How the units are linked:
* | ε π ξ ψ λ
debe | roro dudi taru none riru
suli | lomo vuku reva vune taze
sabo | vune lomo pepi lofi dudi
dudi | pupi nemi pome debe meso
rive | deli fogo zeza gami reva
lofi | dami sabo mile none debe
taze | nemi tefo nova pupi zeza
vune | sabo suli tafi dami pupi
feku | fogo none gaki deli befu
vegi | zeza gaki deli meso lomo
vova | reva befu lomo pepi beri
gami | nosi rive noru desa tafi
fogo | feku none batu rive fopu
zesu | riru noru desa none dami
noro | pome nova pupi bozi gami
batu | gaki none fogo zeza vuku
dami | lofi vune zefu none roro
pora | vuku none befu lomo keda
taru | bozi pome debe none viru
deli | rive feku vegi nosi vova
gaki | batu none feku vegi pora
viru | desa nosi riru none mile
roro | debe pupi bozi none zesu
zefu | mile tafi dami none bozi
lomo | suli pora vova sabo nemi
mile | zefu pepi lofi none taru
nemi | taze keda beri dudi vegi
keda | tefo none veve nemi gaki
veve | zuzi none keda beri feku
pepi | tafi vova sabo mile pome
tefo | keda none zuzi taze batu
tafi | pepi reva vune zefu noro
meso | noru vegi nosi riru sabo
nova | beri zuzi taze noro rive
pome | noro beri dudi taru nosi
bozi | taru noro roro none desa
zeza | vegi batu rive noru suli
zuzi | veve none tefo nova fogo
befu | fopu none pora vova veve
beri | nova veve nemi pome deli
desa | viru gami zesu none zefu
reva | vova fopu suli tafi nova
riru | zesu meso viru none lofi
nosi | gami deli meso viru pepi
noru | meso zeza gami zesu vune
pupi | dudi taze noro roro noru
fopu | befu none vuku reva zuzi
vuku | pora none fopu suli tefo

The rows follow the links: the fewer symbols apart two units are, the more alike their rows tend to be.

Each row is also shifted at random along 5 hidden directions that mean nothing.

Some units, each with a row of numbers:
meso -> [  63   22    2   19  -35   -4   27   48  -47  -18   38    0  -25  -13   33   38    8   12   -7  -11   13   -1  -11   39  -22    2   -6   10  -16  -34   14   14    4   -4   -9   13   -4  -29   -9   19   34]
noru -> [  24  -27  -57   14   31   12  -15   72   -7   55    2    8  -42    0    3   -1   12    4  -25    1  -14  -63    3   26    9  -44    7   11    4  -21  -52  -71   15    3   -3    2   -8   11    9  -37  -16]
veve -> [  97   56   15  -58   21   -1    5  -78  -35  -37   35   14    9   -7   23   -3   11   15   32   42   -7   55    1  -16  -42   32   22   -1    4  -11   49   35  -28  -46   20  -15   17  -16    0   27   43]
rive -> [  24   23  -36   32    4    9  -26    0   25   52  -44  -12    1   23  -24  -38   22   15   11  -25   -2  -17   -4    1   36   -3  -44  -23   46    6  -20  -28   -5   40  -18   -9  -14   30    1  -11  -36]
tafi -> [ 130    2  -19   18   42   37    7   18   19   24   57  -31   -5   29   15    4   41  -51  -24   32    5  -37   14  -62   55    1  -54  -18  -54   -4  -55  -21   -9  -14  -13   34   14   30   14   -1   37]
dami -> [ -45  -33   -8   33    9    4    8   55   14   13   17  -17    1   17    0    4  -12  -39  -23    5   14  -23    3    2   29    4  -25   -2  -55   15  -33   10   10    0  -23   25   -2   26    4   27   -1]
vune -> [ -68  -35   -7   27   35   -4    4   13  -20    4   30   -2  -39   14   20    8   44  -45   -7   60  -33  -34   -3  -20   31   16  -54  -34    7  -10  -37  -41   -8  -25  -13   34   29   56   19   14   -8]
dudi -> [ -66  -49   44    5  -12  -16    0   -2  -34  -46  -12   -9  -12  -37   15   20   24   -6  -12    6   -8    4  -32   30   37   32   -9    3   15  -22   13  -19   -8  -32    3    2  -21   21   11    0  -17]
gaki -> [   6   23  -19   26  -21  -36    2   60  -33  -15  -31   16   21   21  -18   17  -22   49  -12  -30   16   17  -32   55   -5    5    7   19   19   -2   -1   32   21   25   27    3  -11   10   -8   29  -16]
pupi -> [  -5  -33  -10   -7   30  -22  -13    3   -9   23   11   -3  -49  -18   -6   -8  -18  -21    6   25  -39   -2   14   25    3   -1   10   -5   11    9   10  -17   -5  -36  -35  -40  -29   22   22   20  -25]
batu -> [ -61   44  -51   -4   -9  -23  -22    8   -5   35   12   23  -18   27   -8  -27  -15   31    6    1   23   29   39   40  -54   -8   10   16    6   18   30   65    5   14  -13  -36   -1  -28  -16   65   25]
reva -> [ -36   -6  -14   23   43   -5    0  -51   15   10  -31   16   -6   31   -9  -16   27  -22   32   39  -53    2   -1  -65   43   31  -44  -50   71   29  -16  -42  -10   10    1    9   24   85   20   -4  -44]
lofi -> [ 112  -30    3   23    7   34   22   79  -47  -37   44  -19   -9   -3   22   48   -6  -43  -16   26    6  -24  -19  -11   10  -13  -12    4  -60  -20  -42  -11   13  -18   -4   44   21   33   12   -3   16]
vuku -> [ -16   17  -34  -10   52    6    2   21    0   21   64   -5  -15   30   20    7   34    3  -56   32   24  -13   33   -9    0   -6  -24   19  -53    3  -41    6    7  -20   42   23   24    2  -21   21   62]
vegi -> [  -4    3  -17   -3    1   16    9   41  -36  -18   28   -5   -3  -20   36   35   52   31  -36   -8   27  -33   -6   37   -6  -23    7   41   -4  -53  -22  -49    9  -13   43   16   11  -35  -16  -34   41]
nemi -> [  89   -3   11   -9   25   11    3   49  -30  -29   18  -13   -5  -10   -2   33   10   18  -45   15    5   -8  -14   21   17    8   20   36  -29  -39   -9  -17   10  -45   50   -4  -18   -4    2   -9    0]
roro -> [ -43  -11   23   16  -32  -45   -1   13   29   24    0   -3   -6  -10  -36  -35  -96  -23    7  -31   12   40   21   60  -45   -3   31    6  -37   34   57   94    2   11  -53  -60  -71  -21    9   90  -11]
lomo -> [  15   23   21   -5  -15   -4   12   44  -27  -42   30    9   -8   19    4   61   -4   -5  -11   22  -25    8    4   -2  -42   -1   23   27   -6    4    7   15   28  -24   44    2   26   -8   -2   -7    8]
zeza -> [ -14    4  -52    0   15    6  -10   45   -4   50   16   13  -36   14   -6   -5   17   24  -25    6    3  -29   10   25  -14  -26   18   25   12  -17  -26  -46   27    1   15   -7   -2  -12  -12  -21   11]
befu -> [ 143   46   -7   -5   25   29   16   -3  -17  -37   30    2   13   24   12   39   18   10   13   34   -4   15   -8  -47   11   15  -12  -11  -30   -1  -17   21   -7  -18   26   28   52   22   10    7   27]

From each start, follow one symbol. Which unit do you reach?
Answers are names.
---
[  48   39  -46  -18   30   10   -9  -43   -1   40   20    6   -4   24   25  -29   35   18   15   18   13    9   17  -12   -3   -3  -14   -8   22  -15  -16   -2  -11    3   -5    7   22    1  -13   19   27]
λ	fopu
---
[  -7   -9   39  -50    3   28   -9  -21   38  -16   49  -38   52  -24   26    8   75   21  -71  -52   73    4   28  -20   35    5    5   53  -81  -33    0   -8  -14  -12   76   13   -2  -91  -55  -43   77]
π	veve
---
[  -7  -43    2  -21   19    3   -5  -39   31   28  -27   -9   -5  -11  -19  -49   -9  -20    5    1  -32  -14    3  -26   21    6   -9  -15   25   14    1  -47  -21    4  -13  -22  -26   25   20  -32  -44]
ψ	bozi
---
[  31   26   -8    6  -53  -15    6   25  -52  -23   -7   29  -26  -12    0   23  -72   -9   56    0  -29    7  -18   53  -79  -18   28    1   27   -1   42   32   22  -10  -57  -16   -7    4   15   36  -19]
ξ	viru
---
[   9  -48   39    6  -19  -16    9   53    0  -37  -21  -23   14  -27   -4    6  -40  -10  -23  -39   24    1  -20   43   10    7   20   25  -52   -1   11   31    2  -10   -7  -15  -41  -18   -3   14  -11]
ε	roro
---
[ -21   15   18   -1  -40    7    8   -6  -59  -59   13   19  -24   -1    3   52  -29  -19   53   63  -80    0  -12  -12  -57    6   27  -25   44    1   15    0   15  -40   -9    5   38   35   30   -3  -22]
ξ	pepi
---
[ 100   58   17  -17  -22   33    5  -22   -5  -32    5   14    2   15    1   31   -3    1   32   20  -43    2    4  -46  -46    9   20    4   15   16    8   11   21   -5   27    8   44  -16   -3  -36    2]
ξ	lomo
---
[ 151   50  -35   -1  -25   22  -24   47   56   74   15    6   -7   28  -31  -25  -56   10    5  -52   23  -23   37    2  -65  -48   45   48  -48   20   14   25   34   50  -32  -37  -26  -64  -12  -14   21]
ξ	noru
---
[ 189   -3   29   -5   -4   18   -1   32    8   -1  -44  -12   23  -21  -32   -2  -73   -9   23  -27    1   -7  -20    9  -13  -12   30    9  -44   10    3    3   20   10  -16  -25  -37    7   29  -25  -37]
λ	viru
---
[  79   66    6  -62   18    0  -12  -64   43   28   76   -8  -20   10   15  -34    5    0    6   25    6   41   64  -18  -59    5   16   26  -44    1   36   46  -22  -28   -6  -46  -10  -93  -18   35   76]
ε	beri
---
[ -70  -43  -32   22  -12  -16  -14    6  -38   27  -32   22  -27  -10   11  -19  -19  -14   29   24  -26  -22  -15   21    0  -23    5  -30   44   -8  -23  -37  -11   10  -52    5   -6   34   18   -1  -33]
ε	riru
---
[ 107   21    5   51  -30    5   10   -2  -32  -23  -14   -6   19   -3   22   13  -25  -19   61   -8    6   27  -39   13   12   24  -43  -53   12  -19   27   43  -17   16  -76   15  -13   29   13   51  -11]
ε	desa
---
[ -49   -2  -28  -25   50   11    1  -73   -6   -5   15    0   16   15   26  -24   73   -8   -5   58  -14   11    8  -73   38   32  -47  -52   31    1  -18  -27  -31  -14    9   41   44   38   -3    0   22]
ξ	vuku
---
[  20   49   -6  -11  -24    8   11  -32   -4  -16   11   10   27    1   13    0   15   40    6  -33   46   30    6    8  -14    9   -5   17    3  -15   34   41   -4   20   21   -3   17  -40  -36   -3   38]
ε	fogo
